Where the symbols take the items:
at | za de le
z372 | z341 z310 z655
z121 | z563 z655 z310
z138 | z829 z218 z720
z787 | z461 z373 z420
z461 | z279 z444 z787
z916 | z920 z696 z507
z920 | z945 z914 z916
z561 | z531 z890 z771
z924 | z507 z436 z989
z829 | z704 z64 z138
z426 | z895 z925 z836
z420 | z787 z776 z311
z279 | z385 z951 z461
z436 | z459 z924 z170
z991 | z64 z704 z459
z563 | z771 z990 z121
z310 | z121 z372 z320
z704 | z989 z991 z829
z449 | z925 z895 z108
z655 | z372 z121 z990
z64 | z218 z829 z991
z341 | z287 z320 z372
z890 | z546 z561 z385
z444 | z373 z461 z951
z507 | z916 z170 z924
z108 | z449 z792 z283
z283 | z108 z311 z776
z720 | z138 z836 z925
z990 | z655 z563 z546
z311 | z420 z283 z792
z792 | z311 z108 z895
z385 | z890 z531 z279
z218 | z836 z138 z64
z945 | z320 z287 z920
z320 | z310 z341 z945
z836 | z426 z720 z218
z546 | z990 z771 z890
z287 | z914 z945 z341
z776 | z283 z420 z373
z895 | z792 z449 z426
z373 | z776 z787 z444
z925 | z720 z426 z449
z914 | z696 z920 z287
z951 | z444 z279 z531
z989 | z924 z459 z704
z696 | z170 z916 z914
z771 | z561 z546 z563
z459 | z991 z989 z436
z170 | z436 z507 z696
z531 | z951 z385 z561

The rows follow the links: the fewer symbols apart two items are, the more alike their rows tend to be.

Each row is also shifted at random along 5 hidden directions that mean nothing.

Each row, then its item:
[ -48 -155  108  172 -114  -29  106  215  -54   65  300 -109 -185  -48  -16  173  182 -105  169  243  -36  -17  138  223  -61   23   61 -208   10   -1  149  -38   66   59  160  121 -136 -115 -163  167  124   32  102  206 -141  -68  194 -189   52 -158 -134   12  119   96   -4 -254  101]; item z776
[  31   46  129  202  172   88  134    2  349  271  377  163 -123 -267  258  411 -177   10   30  340   17  -86  176   32 -110  -71   22  -62  -64 -170  170 -127   24  245  -54 -118 -143  153  -35  233   99  -66 -145  141  194   51  -38 -258   75  -53  -78 -281  -31   29 -301 -330  292]; item z696
[ -38 -230 -252  -15   46  -65   75  417   88  259 -171   96   69  164 -113  129 -294 -350  106 -393  -30   -5  -48  215  178 -289   45  -14  -53  -46   81 -230   22  -89  102 -281 -180  127  127 -175   95  167  192 -418  139 -492 -121   43  140 -146  -78   91  -35 -205 -368   76 -370]; item z895
[ -60 -200  175  119  280   82   97  210  209  441  207  279  117 -359  169  421 -223 -188  171  439 -162 -217 -235  469   -7  160  230   36   53 -191  648  -18  339   22   66  -26 -385   40  136  381  332  155 -298  347  146 -123  216 -291 -248 -246  -32 -304  152 -161 -815   -1  123]; item z341
[  10 -238  164  136 -189  -10   -1  124 -239  -48  149  -53 -127  -29   40    1  211 -107   36  188  -55   42  113  233  -72  118  208 -135  217  -40  191   53   50   28  259  151  -87 -158 -142  235   92  -29  139  376 -236 -213  285 -232  -59 -257  -71   70  156   81  493 -192  114]; item z373
[  39 -207   46    5  -17 -108  -90  328 -240 -268 -365 -665  152  410 -251 -632  634 -402  105   36  130   62  139   70  242 -144  192  -12 -394  248 -380   84 -282 -148  386   54  -17  -59  -33   -1 -417    4  186 -274   73 -464 -220  288  239   -5 -151  365  -41 -135   52  171 -479]; item z372
[  -4 -155  132 -181  -93  -44   -1  446  -99  282    2 -181 -156  138   40  216 -109 -226  185  127 -169   15 -113  237 -251 -212   10   52   51 -191   97 -170   58 -250   25 -267 -229  110  178  292  179  172  364   88 -267 -296   34  -63  167 -272 -278   20  161  107  122   22  260]; item z444
[  43  -37   25 -284   40 -129 -166  298  -86  154 -283 -213   56  253  114   57  -53 -116   58   41 -200   52 -250   44 -157  -49  -67  293 -222 -101 -137   42  -66 -330 -150 -200 -147  180  254   85   12  242  -33 -120 -245 -170 -216  158   97  -83 -148  -75  102  103 -286  277   94]; item z531
[ 129   79  -54  266  110 -150 -132 -190 -430 -174  303   96 -125  170   16  -99   92   -2 -293 -299  -19  131  369  -41  134  102  -57 -146  248 -103  183   84 -266   26  122  238  277   -2 -362 -199   97   54  263   39 -200   61    4 -154  -17   30   75  146  150  -77  483 -375 -195]; item z787
[  32  197   94  106   24  141  126 -419  490 -114  269  597 -128 -380   58  599 -301  310   27  306 -114  319   54 -127 -152  123  183   43 -441   72  608   81  163  344 -273 -178    6  143  -60  125  446 -195 -545  -46  101  277 -199 -190 -121  457  153 -317 -152  205  437 -161   68]; item z436
[-135   53 -244  134 -208 -133  398  357  192  290  237  -65 -285  265 -168  196 -311  -94  221 -305 -119   17  311 -175  -89 -389 -393 -365 -164  112 -377 -243  -54   19 -270 -355 -103  195   94 -191  -67  261  296 -527    2 -167 -128   84  558  -18 -106   91  -61   44 -799 -425  -62]; item z945
[ -50  251  104   97   85   58  121 -142  250  268   36 -143   -4   30  -78  217  -64   98  265   68   57  -51   55 -335  122 -314 -382  -38 -316  -37  179 -210   49   45 -333 -396  200  223   99  146   20   56   79 -138  259  146 -138   59  147  240 -275   13 -231 -165   83 -120 -238]; item z925
[  -6 -203 -146 -126  -20  -78  -54  274  -22 -226 -308 -256  188  211 -129 -456  125 -254 -114 -337  134   14  -97  151  210 -109  209   48 -110  234 -529    3 -104  -48  349  107  -34 -149  -31 -275 -334  -52   39 -360  209 -399 -109  250  142  -84  123  272 -183  -58 -366  263 -311]; item z426
[ -48   25   28 -273 -263 -160   55   99  -91  108 -268 -355   45  235 -105 -151  128  105  179   69 -119   -7 -281 -176 -137  -70 -305   64 -103   36 -362  -40  130 -344 -275 -128    9  -64  294   94 -161  183  152  -88 -197   -5  -14  301  124  -17 -164   26  101   58 -196  311  201]; item z546
[ -93   12   94 -243 -102  -76  -39   80 -133  237 -227 -342  225  106   -5  -77  119  -11  227  178 -128 -237 -368   12 -163  -65 -189  189   58   -3 -240  -61  208 -269 -117 -242 -120  -76  301  180 -179   87  128  161 -122   63  235  124  -21 -129 -188    0  131    1  205  322  272]; item z990
[  14  -16  -71 -304   41 -128 -135  167 -155  295 -285 -134  133  172   88  -34 -147  -74  104  -72 -162  -19 -249   21  -63 -137 -367  291  154 -324  161 -231  -72 -419 -204  -87   34  174  296   67  119  246  361   34 -243   21   41  288  -13 -166 -234   34  180  -80 -701  295  -23]; item z561
[-102  -34  -77 -262  -28  174  -54  -40  218   48 -167  128  158 -394  188  -62 -103  166 -132  245  189 -388 -516   -7 -246  184   54  130  408  183 -543   90  343   37   50  158 -134 -360  276  -80 -344 -124 -301  234  260  332  415   55 -230 -228  331 -249  -49   98 -355  351  672]; item z218
[ -12   85   36 -200  202  167 -115   46  456  421  -49   36  171 -352  461  181 -336  143  -54  311   85 -458 -545   -1 -290   20  -92  432  269 -143 -390  -48  167  -12 -215 -189 -130   14  506   78 -185  -47 -311  245  246  362   55    8 -153 -169   98 -497  -19   81 -454  328  656]; item z829
[-101  222  -25 -170 -119  -51  179 -198   57  338   23  291 -158   33   29  536 -391  225  273   78 -376  196 -212 -191 -282  -44 -369   87   19 -178  484  -93  302 -244 -652 -314  -29  257  293  212  481  234  100  -25 -349  289   60    0  -81  192 -117 -172  192   89 -320   63  212]; item z385

Start, symbols taken left to right, then the item you end at.
Answer with the item's name.
[ -33  -41  150  251 -161   31  127  -26 -355   -1  346 -354 -172    2 -122 -146  443  -68   61  152  201  -99  348   79   31  -93 -123 -335  360  -92   24 -186  -83  126  270  297  155 -280 -270  137 -112  -74  409  370  -81  -11  370  -92   55 -191 -167  293  -33 -106  -71 -358   35]
za za za: z925
[   5 -195   80 -214 -188 -225  -55  474 -105  -57 -290 -494  -29  409   -1 -237  198 -236  142   11 -130  156  -57  150 -113 -169   24   97 -339    7 -316   -7 -229 -297   23 -185 -119  191  168   39 -107  122  276 -235 -298 -360 -290  238  286 -101 -217   74   60  155 -158  196  -16]
le za de za: z385
[ -40   11  207  321  -78   46   97 -253  -80 -320  296 -102  -69 -137  -31 -183  373  115  -46  320  183 -120  356  -63   86  271  183 -381  -85  233 -179  221  -22  250  135  365   81 -275 -315   46 -233 -206 -237  225  167  195  132 -104    4   92  112   30  -47  -17  -50 -335   68]
le za de za: z311
[  13 -182 -146  164  162  -49    2  230   42   57  149  277   36  -49   26   54 -144 -229  -74 -216  -30  -32   74  279  224  105  249    2   34  -29  163   27   31    9  172   31 -195  113  -84 -204   59   36 -110 -203  103 -342  -68 -146  -36  -73  165   -6   37 -127 -184  -49 -246]
de le: z283
[ -63 -139  -99 -227  -30  108  -65  121   23  312 -206   42  147 -224    5  -30 -220  -66   30 -151  146 -241 -422   66   -4 -122 -110  145  501  -85  -59 -190  323  -73  131 -116  -78 -194  232  -73   10   -5  144  243  157   49  358  -42 -281 -266    0   19   14  -84  212  308  302]
le de le le: z925
[  74  253   79    8  170   84 -131 -312   70 -112 -173  -37  138  -88 -105  -50  103  174   29    8  123   62    4 -262  315  -81 -152   41 -200    8  330 -105  -18  128  -34   65  308   64  -65   -1  102  -85   43   18  259  265 -143  128 -190  302  -83   49 -233 -186  299  188 -378]
za le za le: z720
[ -46  119   87 -184  -72  -11  -71 -241 -190   21  -49  -26   23  -39   33   -4   36  245   -3  175  -90 -150 -242 -148 -239  184 -178   69  214  -13    4  113  193 -193 -241   68  117 -129  159   44    1   92   -5  310 -263  372  288   25  -99   62    6 -107  265   60  174  153  379]
le za de: z561
[  17 -119  -93  305  225  -69  166    3  135  143  346  416 -145   10  144  432 -405  -64 -118  -43 -321   57  185  195   23  209  159  -67  -48 -121  343  103  -24   76 -115    4 -134  197  -78  -73  277  190 -222 -130  -33  -62 -120 -206  -44  -20  100 -204  214  -21 -806 -348  -82]
de le: z373
[  46 -158  -70 -232  -62   74 -179  197  170 -255 -323   -6   73   23   -3 -307   82 -176 -112 -160  132  286 -114   94   45 -150  251  282 -207   59 -115  -30  -79   68  297   36  -62  128   13 -172  -47 -309   33 -288   89 -302 -271   78  -41   -2    6   84 -208  120  491  261 -139]
de le za: z459
[ 118  107 -114  140  -43 -174   26 -269  -87 -404   98   24 -186  363  -46 -132  132   99 -137 -205 -181  376  359 -221   79  112   31 -195 -346  122  -15  275 -323   -2 -168  321  249  138 -270 -233   -6   36  -16 -486 -213  -46 -391  174  168  318   56   52   62   76 -641 -231 -357]
le za za le: z461
[   2  134  -10 -235 -108  132 -168 -474   12 -340 -295  366   46 -335 -123  -99    3  220  -87  -83  125  206 -224 -121   75   95   70   68  248   59  334   61  250  149  173  360  220 -210  -31  -92  209 -293 -176  154  103  199  217  -25 -424  165  207   46 -152   51  439  320  -91]
de le: z138
[  17 -192  218  140  231   19  108  139  258  -96  137   -3  -18  -14   63   86   96 -170   18  359    1 -106  171  203  145  148  471  -95 -418  105  102  229 -118  185  158   97 -274  118  -94  171  -56  -18 -442  -59  209 -342 -241 -122   42    0   48  -99  -29  -84 -602 -189 -182]
le de za za za: z563
[   7 -147  130 -131   72   21  -60   58  -93 -162 -198  -28  250  -23  -35 -179  273  -73   26  360    6  -96 -233  248   75  280  359   91 -142  244  -53  297  157  -60  182  284 -149 -237   56  136 -182   -5 -318  165   30 -118  157   51 -321  -29  129  -96  106  -61 -424  321   -5]
le le le: z890
[ -65  207  237  275  123  167  126 -474   24  -29  351  363  -61 -361 -106  226  100  232   88  325   83    3  146  -32  217  304   42 -210  122  -73  740  -26  232  274  -17  385  157 -169 -218  246  305 -130 -201  413  156  324  351 -193 -397  148   -4 -109  -34 -147 -472 -209 -193]
za de de: z925
[  12   16   25 -225  108   82  -72  150  471   24 -267  236  116 -188  154  192 -330   18   36  133   36   87 -345   63  -85  -40  225  311 -383   56   66  -56  181   42 -108 -298 -202  270  298   95  104 -160 -395 -253  232 -148 -373   94 -124  141  104 -345 -191  164   87  370   33]
le de de: z829
